Below are the code and all the weights of a small trained network. Each question names an input and a class and asks about switching units off, where a switched-off unit gives its printed mean instead of its output.

import numpy as np


def w(rows, s, z=0):
    codes = np.array(rows[::2]) - 128.0
    scale = np.full(codes.shape[1], s)
    scale[-1] = z or s
    return codes * scale


def f(y):
    return np.maximum(y, 0)


def log_softmax(a):
    a = a - a.max(-1, keepdims=True)
    return a - np.log(np.exp(a).sum(-1, keepdims=True))


def net(x, mask):
    res = np.array(x, float).reshape(1, 4) / 4 @ E
    y = f(res @ A[0][:, :-1].T + A[0][:, -1])
    res = res + np.where(mask, y, B[0][:, -1]) @ B[0][:, :-1]
    return log_softmax(res[-1] @ U[:, :-1].T + U[:, -1])


A, B = {}, {}
E = w([
[31,66,101,66],'x0',
[117,40,162,162],'x1',
[75,119,78,229],'x2',
[253,99,9,132],'x3',
],0.0072)
A[0] = w([
[118,149,196,40,35],'n0',
[86,208,176,105,49],'n1',
[45,172,70,243,139],'n2',
[108,191,103,133,93],'n3',
[136,127,63,158,72],'n4',
[161,106,86,113,53],'n5',
[25,201,125,153,64],'n6',
[166,132,203,37,23],'n7',
[76,70,214,116,237],'n8',
[192,115,129,32,16],'n9',
[174,129,183,191,131],'n10',
[140,140,7,83,77],'n11',
[109,136,198,142,2],'n12',
[175,198,174,171,191],'n13',
[189,118,127,125,101],'n14',
[110,199,78,57,86],'n15',
[186,100,83,85,95],'n16',
[79,211,72,78,118],'n17',
[147,227,88,156,152],'n18',
[152,141,154,65,85],'n19',
[89,117,114,78,104],'n20',
[186,81,31,122,82],'n21',
[145,47,152,135,188],'n22',
[64,161,182,77,73],'n23',
[68,165,150,175,49],'n24',
[65,186,226,90,64],'n25',
],0.012,0.0038)
B[0] = w([
[122,118,210,165,201],'n0',
[97,164,110,203,198],'n1',
[183,56,195,91,236],'n2',
[89,49,90,131,160],'n3',
[174,141,185,221,183],'n4',
[117,177,107,228,176],'n5',
[137,148,206,187,208],'n6',
[158,39,184,157,201],'n7',
[52,188,98,106,249],'n8',
[152,85,214,187,199],'n9',
[75,76,38,97,196],'n10',
[92,196,179,192,230],'n11',
[110,197,140,195,168],'n12',
[34,96,55,93,230],'n13',
[66,153,117,159,186],'n14',
[33,42,134,135,194],'n15',
[63,178,131,227,214],'n16',
[34,100,8,61,198],'n17',
[53,113,129,110,217],'n18',
[117,2,169,93,178],'n19',
[55,87,129,145,169],'n20',
[88,183,165,232,254],'n21',
[66,136,34,41,187],'n22',
[74,185,190,149,215],'n23',
[177,143,183,161,181],'n24',
[73,195,167,207,245],'n25',
],0.0068,0.0077)
U = w([
[136,171,165,199,57],'0',
[57,117,75,115,247],'1',
[62,124,82,119,214],'2',
[140,92,189,168,208],'3',
[126,248,74,48,170],'4',
[161,136,79,75,2],'5',
],0.011,0.0042)

Each question gives the input, the list of numbers given to net, and the class t.
The units are the neurons (one row each of A and B). Each row of codes is followed by its name. A weight is (code - 128) times the scale printed after its matrix; where a second scale follows, it is the last column's (A, B and U).
mask holds one flag per neuron, in row order. A switched-off neuron (its flag False) gives its mean, the last column of its row in B, instead of its output. The means were averaged over made-up inputs and are rounded, as every weight is.
A unit's drop is (log p(t) with every unit on - log p(t) with that unit switched off) / (log p(t) with every unit on - log p(t) with every unit switched off).
The circuit of an input: a set's keep is (log p(t) with only the set's units on - log p(t) with every unit switched off) / (log p(t) with every unit on - log p(t) with every unit switched off). Starting from the 12 units with the biggest drops (on a tie, the unit counted first), units are removed one at a time, each time the one whose removal leaves the highest keep (on an exact tie, the one counted first), for as long as the keep stays at least 0.8.
circuit, biggest first: the units of the circuit, biggest drop first
most important unit: the unit with the biggest drop
top k neurons: the k neurons with the biggest drops, biggest first
drop of u: that unit's drop, to one decimal
input [-7,1,-3,3], class 2: circuit, biggest first -> (n13; n10)
input [-3,8,-2,4], class 1: most important unit -> n22
input [5,-5,3,7], class 0: circuit, biggest first -> (n11; n21)
input [0,3,5,6], class 0: circuit, biggest first -> (n21; n4)
input [-7,7,6,-6], class 1: top 3 neurons -> (n10; n13; n8)
input [-6,6,4,-5], class 1: circuit, biggest first -> (n10; n13)
input [1,1,6,3], class 3: circuit, biggest first -> (n2; n8)
input [-8,-4,3,-5], class 2: circuit, biggest first -> (n10; n18; n11)
input [-4,7,6,-2], class 1: circuit, biggest first -> (n10; n22)
input [-5,-6,-8,4], class 3: circuit, biggest first -> (n9; n19)
input [-8,0,5,4], class 2: top 3 neurons -> (n13; n10; n18)
input [-7,-5,4,4], class 2: circuit, biggest first -> (n18; n10)
input [5,-5,-1,-7], class 0: top 2 neurons -> (n6; n25)
input [-5,6,-6,-5], class 1: top 3 neurons -> (n8; n10; n13)
input [-7,-4,-5,2], class 2: most important unit -> n13
input [-4,-7,-8,-1], class 3: top 3 neurons -> (n7; n9; n0)
input [-8,2,0,6], class 2: top 2 neurons -> (n13; n10)
input [6,-4,2,7], class 0: top 2 neurons -> (n11; n21)
input [7,6,-6,7], class 0: top 2 neurons -> (n21; n9)
input [4,3,8,-3], class 3: most important unit -> n2
input [1,5,-5,7], class 0: top 2 neurons -> (n21; n16)
input [-7,4,4,1], class 2: top 2 neurons -> (n10; n13)
input [-7,3,-5,-5], class 2: top 2 neurons -> (n13; n10)
input [-6,-8,-1,6], class 1: top 2 neurons -> (n13; n18)
input [5,-5,6,7], class 0: drop of n21 -> 0.2
input [6,-4,-1,8], class 0: drop of n21 -> 0.1
input [-7,-7,6,-5], class 1: circuit, biggest first -> (n13)
input [2,-5,-6,-4], class 3: drop of n10 -> 0.2
